Below is a small trained network, with its code and all its weights. Each question gives an input and a class and asks what happens when units are switched off, that is, made to give their printed mean instead of their output.

import numpy as np


def w(rows, s, z=0):
    codes = np.array(rows[::2]) - 128.0
    scale = np.full(codes.shape[1], s)
    scale[-1] = z or s
    return codes * scale


def f(y):
    return np.maximum(y, 0)


def log_softmax(a):
    a = a - a.max(-1, keepdims=True)
    return a - np.log(np.exp(a).sum(-1, keepdims=True))


def net(x, mask):
    res = np.array(x, float).reshape(1, 3) / 4 @ E
    y = f(res @ A[0][:, :-1].T + A[0][:, -1])
    res = res + np.where(mask, y, B[0][:, -1]) @ B[0][:, :-1]
    return log_softmax(res[-1] @ U[:, :-1].T + U[:, -1])


A, B = {}, {}
E = w([
[68,65,253],'x0',
[221,49,154],'x1',
[165,238,168],'x2',
],0.0078)
A[0] = w([
[161,185,134,185],'N1',
[254,86,93,145],'N2',
[139,92,192,110],'N3',
[124,181,62,177],'N4',
[79,45,104,147],'N5',
[21,193,157,51],'N6',
[136,212,105,4],'N7',
[66,17,134,72],'N8',
[145,234,45,133],'N9',
],0.0089,0.0021)
B[0] = w([
[133,134,153,187],'N1',
[197,36,1,236],'N2',
[105,184,154,184],'N3',
[99,122,181,217],'N4',
[95,138,172,201],'N5',
[209,55,32,200],'N6',
[87,136,171,182],'N7',
[76,159,179,211],'N8',
[69,181,195,255],'N9',
],0.0084,0.0062)
U = w([
[200,83,7,3],'0',
[79,189,206,253],'1',
],0.014,0.00075)

Each question gives the input, the list of numbers given to net, and the class t.
The units are the neurons (one row each of A and B). Each row of codes is followed by its name. A weight is (code - 128) times the scale printed after its matrix; where a second scale follows, it is the last column's (A, B and U).
mask holds one flag per neuron, in row order. A switched-off neuron (its flag False) gives its mean, the last column of its row in B, instead of its output. The means were averaged over made-up inputs and are rounded, as every weight is.
A unit's drop is (log p(t) with every unit on - log p(t) with that unit switched off) / (log p(t) with every unit on - log p(t) with every unit switched off).
most important unit: the unit with the biggest drop
k most important neurons: the k neurons with the biggest drops, biggest first
drop when u is switched off: that unit's drop, to one decimal
input [-2,-2,-7], class 1: most important unit : N2
input [-1,-3,-7], class 1: 4 most important neurons : [N2; N6; N8; N5]
input [2,-5,-2], class 0: 2 most important neurons : [N6; N9]
input [1,1,-6], class 1: 4 most important neurons : [N8; N2; N6; N5]
input [1,-7,-1], class 0: 2 most important neurons : [N6; N8]
input [7,-6,3], class 0: 2 most important neurons : [N6; N9]
input [1,3,0], class 0: 2 most important neurons : [N9; N4]
input [7,-6,4], class 0: drop when N8 is switched off : 0.1
input [-1,-3,-8], class 1: drop when N6 is switched off : 0.1
input [2,6,1], class 0: drop when N2 is switched off : 0.2
input [-7,2,7], class 1: drop when N9 is switched off : 1.1
